Each row, then roughly how far along a hidden order it lies, from 0 to 10:
In the rows, zero is written as 128.
[129 209 106 134 143 101 125  91 131 155 100 205 108 158 155 158 127 140
 130 137  74  85 146 143  91 175 174 101 170 104 140 103 133 123 121 126
 108 136 134 124  95 191 176  84 141 154 162 126 109] => 5
[128 164 127 125 113 123 147 105 158 185 127 121 141 124 214 140 121 173
 109 125 124  88  85 162 136 144 128 127  68 131 156  51 144 144 121 123
 162 155 125 126  90 111 107 115 143 139 148 128 143] => 5
[139  89 128 139 155 125 139 104 114  71 134  88 148 120 116 133 117 109
 135 147 135 142 136 104 166  47 118 109 175 111  91 179 130 138 134 123
 127 104 125 127 121 130 189 189 116 108 168 145 126] => 10
[117  93 144 122  78 119 131 119 160 140 129  96 145 118 164 131 121 137
 145 123 127 107 117 126 108 104 142 140  66 143 130  87 121 143 125 139
 139 135 129 127 140 129 101 155 151 113 139 137 123] => 7
[112  74 145 106 137 140  84 195 138  98 146 136 115 134  30 152 123  76
 145 115  92 183 136 118  80 176 127 138  83 150  90 148 111 123 164 140
 115 107 122 122 186 101 107 111 163 170  59 118 154] => 6
[123 123 127 122 114 130 138 138 151 168 122 126 116 129 134 125 124 127
 130 132 132 112 126 141 107 128 128 144  94 128 138 124 136 124 116 134
 141 139 125 128 136 118 103 132 131 127 144 128 126] => 6
[116  41 140 123 116 149 134 167 122  98 135  61 130 108  53 102 126 121
 125 144 152 178 144 115 141  52  91 162 150 135 128 189 124 121 117 138
 129 118 133 145 146  86 114 171 108  96 132 132 112] => 10
[134 223 139 119 125 111 100 122 155 227 124 231 118 145 150 158 140 170
 135 110 106  76 120 162  73 240 174 121  58 132 169  48 122 113 133 113
 139 155 122 113 118 144 120  62 141 185  97 125 160] => 0
[115  66 148 115 137 156 106 183 118 105 148  67 150 107  45 120 130 105
 127 124 144 181 124 126 139 119  95 158  76 151 102 183 129 121 157 133
 128 113 114 123 169  60  96 143 140 143  77 130 152] => 7
[120 200 135 120 123  99 102 102 134 169  98 199 137 153 158 161 132 145
 129 121  72  96 134 154  78 207 191 126 119 130 148  84 120 119 128 123
 107 134 136 126 107 178 135  56 160 187 127 127 111] => 3
[134 211 103 133 103 108 155  99 142 214 113 172  62 153 239 133 130 161
 130 140  99  49 129 135  92 168 160 100 136  78 183  48 135 141  95 122
 147 151 139 117  82 178 165  94 110 134 186 114  96] => 4
[140 228  93 140 162 111 123 118 131 186 114 190  72 161 161 155 131  93
 149 129  70  74 145 133  66 226 179  92 122  88 104 123 144 129 140 131
 107 129 119 102 115 163 163  92 151 183 140 120 131] => 4
[136 160 110 128 179 130 126 135 110 137 111 215  87 160  42 136 134 100
 133 148 113 131 174 138  96 132 134 122 208 110 120 214 145  86 121 126
 109 119 125 119 139 146 168  98 110 166 142 125 122] => 7
[125 160 132 117 117 134 130 137 150 211 124 159 111 133 187 132 127 153
 110 123 123  96 108 168 100 188 130 143  67 137 160  91 140 129 118 127
 148 155 119 128 117 103  86  93 144 158 126 116 139] => 4
[109  89 164 105 106 117  87 137 142 102 128 137 185 128 107 157 121 132
 123 113  90 161 110 136 126 146 157 142  95 178 128  99 104 137 149 130
 115 117 130 133 136 116 113  96 178 167  81 135 132] => 6
[116  81 139 129  98 116 104 130 125  62 123 127 154 126  67 135 131  98
 156 124  97 155 157 102 116 107 147 123 173 140 103 138  99 120 134 137
  86 101 145 132 155 173 152 143 136 121 131 143 110] => 9
